[[ 49 -60 -79 -80   3  49  44  50  45  34 -81  49   2]
 [-48  58  74  71   1 -49 -44 -52 -45 -35  76 -49   1]
 [-51  58  75  74  -1 -51 -44 -52 -47 -36  77 -51   0]]
->
[[-51  58  75  74  -1 -51 -44 -52 -47 -36  77 -51   0]
 [-48  58  74  71   1 -49 -44 -52 -45 -35  76 -49   1]
 [ 49 -60 -79 -80   3  49  44  50  45  34 -81  49   2]]

[[-61   7 -60 -32]
 [-49  -5 -48 -30]
 [-66   4 -65 -36]]
->
[[-49  -5 -48 -30]
 [-61   7 -60 -32]
 [-66   4 -65 -36]]

[[ 35 -22  68  78  33]
 [ 42 -24  71  83  40]
 [ 26 -28  77  82  34]
 [-27  26 -76 -83 -33]
 [ 32 -26  76  83  34]]
->
[[ 26 -28  77  82  34]
 [ 32 -26  76  83  34]
 [ 42 -24  71  83  40]
 [ 35 -22  68  78  33]
 [-27  26 -76 -83 -33]]

[[ 11 -15  -8  18  23   6  11   7]
 [ 12  -5 -17 -14  18  -9   7  16]
 [-20 -23 -22  49  29  43 -37  40]
 [-16 -30 -32  49  22  11  32  67]
 [-10  -1 -14 -14  -2  -6  24   4]
 [-15 -14 -16  26   5   7  15  37]
 [ -7 -26 -10  49  34  41  -5  -8]]
->
[[ 11 -15  -8  18  23   6  11   7]
 [ -7 -26 -10  49  34  41  -5  -8]
 [-10  -1 -14 -14  -2  -6  24   4]
 [-15 -14 -16  26   5   7  15  37]
 [ 12  -5 -17 -14  18  -9   7  16]
 [-20 -23 -22  49  29  43 -37  40]
 [-16 -30 -32  49  22  11  32  67]]

[[ 42 -28 -26  41   0   1 -19  31  18  37  42   4  32  48  10]
 [-50  18  36 -10  46  20  24 -17  14 -84 -50  36  18 -34  12]
 [  3  -6  -8   5   5  -2  -3   4  -2  -6   3   2  30   7  12]]
->
[[-50  18  36 -10  46  20  24 -17  14 -84 -50  36  18 -34  12]
 [  3  -6  -8   5   5  -2  -3   4  -2  -6   3   2  30   7  12]
 [ 42 -28 -26  41   0   1 -19  31  18  37  42   4  32  48  10]]

[[-11 -37 -58  15  44 -75  16 -13 -16  71  23]
 [ 28  11 -17  36  -9 -16 -45  37  63  37 -47]
 [ 10  35  51 -22 -31  67 -21   4  18 -59 -11]
 [ 15  10 -18  34 -12 -18 -34  31  54  40 -70]
 [ 10  37  47 -19 -39  63  -4 -11  17 -59 -20]]
->
[[ 10  35  51 -22 -31  67 -21   4  18 -59 -11]
 [ 10  37  47 -19 -39  63  -4 -11  17 -59 -20]
 [ 28  11 -17  36  -9 -16 -45  37  63  37 -47]
 [ 15  10 -18  34 -12 -18 -34  31  54  40 -70]
 [-11 -37 -58  15  44 -75  16 -13 -16  71  23]]
